Here is a tiny trained network, its code and every weight. The questions are about switching its units off for an input and a target symbol, where a switched-off unit gives its printed mean instead of its output.

import numpy as np


def w(rows, s, z=0):
    codes = np.array(rows[::2]) - 128.0
    scale = np.full(codes.shape[1], s)
    scale[-1] = z or s
    return codes * scale


def f(y):
    return y / 2 * (1 + np.tanh(0.7978845608 * (y + 0.044715 * y**3)))


def softmax(a):
    e = np.exp(a - a.max(-1, keepdims=True))
    return e / e.sum(-1, keepdims=True)


def log_softmax(a):
    a = a - a.max(-1, keepdims=True)
    return a - np.log(np.exp(a).sum(-1, keepdims=True))


def net(x, mask):
    ids = ['εηθλμξπστψω'.index(c) for c in x.split()]
    T = len(ids)
    res = E[ids] + P[:T]
    q, k, v = (res @ M[0].T for M in (Q, K, V))
    z = softmax(np.where(np.tri(T) > 0, q @ k.T / 2**0.5, -1e9)) @ v
    res = res + np.where(mask[0], z, O[0][:, -1]) @ O[0][:, :-1]
    y = f(res @ A[0][:, :-1].T + A[0][:, -1])
    res = res + np.where(mask[1:13], y, B[0][:, -1]) @ B[0][:, :-1]
    return log_softmax(res[-1] @ U[:, :-1].T + U[:, -1])


Q, K, V, O, A, B = {}, {}, {}, {}, {}, {}
E = w([
[89,68,145,11,76],'ε',
[209,178,105,170,75],'η',
[81,154,183,95,121],'θ',
[69,7,81,125,119],'λ',
[242,177,138,185,136],'μ',
[66,92,80,93,84],'ξ',
[196,88,30,171,114],'π',
[71,159,166,89,84],'σ',
[106,253,41,89,110],'τ',
[181,101,99,132,131],'ψ',
[54,120,127,208,133],'ω',
],0.019)
P = w([
[144,179,167,5,179],'0',
[152,181,88,152,145],'1',
[169,159,115,107,117],'2',
[175,149,115,120,95],'3',
[187,129,119,110,73],'4',
[198,114,111,116,57],'5',
[204,102,111,114,41],'6',
],0.012)
Q[0] = w([
[8,79,173,138,131],'head 0',
[136,6,129,169,217],'head 0',
],0.013)
K[0] = w([
[36,42,218,190,129],'head 0',
[185,9,146,154,216],'head 0',
],0.012)
V[0] = w([
[119,23,25,68,81],'head 0',
[15,223,60,75,254],'head 0',
],0.0066)
O[0] = w([
[128,254,217,163,91,182],'head 0',
[188,111,175,57,27,2],'head 0',
],0.0073,0.0017)
A[0] = w([
[109,96,97,108,57,93],'neuron 0',
[34,120,10,105,185,213],'neuron 1',
[167,99,198,143,127,85],'neuron 2',
[27,106,143,105,74,184],'neuron 3',
[172,108,161,173,161,94],'neuron 4',
[111,94,84,146,171,182],'neuron 5',
[52,208,66,94,210,135],'neuron 6',
[117,174,205,107,138,65],'neuron 7',
[114,96,198,165,100,89],'neuron 8',
[96,116,47,108,100,83],'neuron 9',
[76,231,151,136,209,253],'neuron 10',
[161,160,133,105,87,86],'neuron 11',
],0.013,0.0054)
B[0] = w([
[145,165,104,200,248,199],'neuron 0',
[174,79,154,22,132,196],'neuron 1',
[65,104,125,58,105,133],'neuron 2',
[185,163,123,112,99,253],'neuron 3',
[72,111,137,78,75,185],'neuron 4',
[128,199,113,180,80,207],'neuron 5',
[27,69,212,20,207,134],'neuron 6',
[122,77,103,153,201,147],'neuron 7',
[64,100,185,143,72,139],'neuron 8',
[65,172,194,152,170,170],'neuron 9',
[194,116,159,57,242,184],'neuron 10',
[87,90,118,134,97,202],'neuron 11',
],0.015,0.0066)
U = w([
[254,207,160,5,185,202],'ε',
[158,234,88,174,73,210],'η',
[117,112,150,119,172,87],'θ',
[159,163,218,129,143,39],'λ',
[96,154,137,54,114,65],'μ',
[133,200,136,148,194,2],'ξ',
[116,88,79,168,223,96],'π',
[137,168,141,106,151,21],'σ',
[20,181,93,66,205,146],'τ',
[121,79,97,108,204,96],'ψ',
[151,135,192,135,167,63],'ω',
],0.0065,0.0045)

Each question gives the input, a string of symbols that net reads in full, and the target symbol t.
The units are the heads (2 rows each of Q, K, V and O) and the neurons (one row each of A and B). Each row of codes is followed by its name. A weight is (code - 128) times the scale printed after its matrix; where a second scale follows, it is the last column's (O, A, B and U).
mask holds one flag per unit, heads first, then neurons. A switched-off unit (its flag False) gives its mean, the last column of its rows in O or B, instead of its output. The means were averaged over made-up inputs and are rounded, as every weight is.
A unit's drop is (log p(t) with every unit on - log p(t) with that unit switched off) / (log p(t) with every unit on - log p(t) with every unit switched off).
The circuit of an input: a set's keep is (log p(t) with only the set's units on - log p(t) with every unit switched off) / (log p(t) with every unit on - log p(t) with every unit switched off). Starting from the 12 units with the biggest drops (on a tie, the unit counted first), units are removed one at a time, each time the one whose removal leaves the highest keep (on an exact tie, the one counted first), for as long as the keep stays at least 0.8.
units of the circuit, in order: the units of the circuit, biggest drop first
top k neurons: the k neurons with the biggest drops, biggest first
drop of u: that unit's drop, to one decimal
input π μ ω μ ψ ψ, target η: top 2 neurons : neuron 5; neuron 10
input π π ε π μ ω ε, target η: top 4 neurons : neuron 10; neuron 1; neuron 3; neuron 6
input ξ π λ ω ψ, target η: units of the circuit, in order : neuron 1; neuron 10
input π ξ σ η σ, target η: units of the circuit, in order : neuron 1; neuron 6
input ξ σ τ π μ ω π, target π: units of the circuit, in order : neuron 0; head 0; neuron 3; neuron 11
input ξ π ω μ λ, target ε: top 3 neurons : neuron 10; neuron 3; neuron 11
input ξ ξ ξ, target η: units of the circuit, in order : head 0; neuron 1; neuron 10
input μ ε μ ω, target ε: units of the circuit, in order : neuron 1; neuron 10
input ξ ω ψ ε θ ξ ξ, target η: top 2 neurons : neuron 10; neuron 3
input θ ψ σ θ π τ π, target π: units of the circuit, in order : neuron 0; neuron 3
input η π ξ, target ε: units of the circuit, in order : neuron 1
input π ε μ θ θ π θ, target η: top 2 neurons : neuron 1; neuron 10
input π π π ω π, target η: units of the circuit, in order : head 0; neuron 10
input μ θ ω μ σ σ σ, target η: units of the circuit, in order : neuron 1; neuron 10
input ψ μ μ, target η: units of the circuit, in order : head 0; neuron 5; neuron 10
input ω ξ ε ψ τ, target τ: drop of neuron 11 : 0.3
input μ μ ξ, target ε: drop of neuron 3 : 0.5
input π π λ η λ π, target η: drop of neuron 9 : 0.0
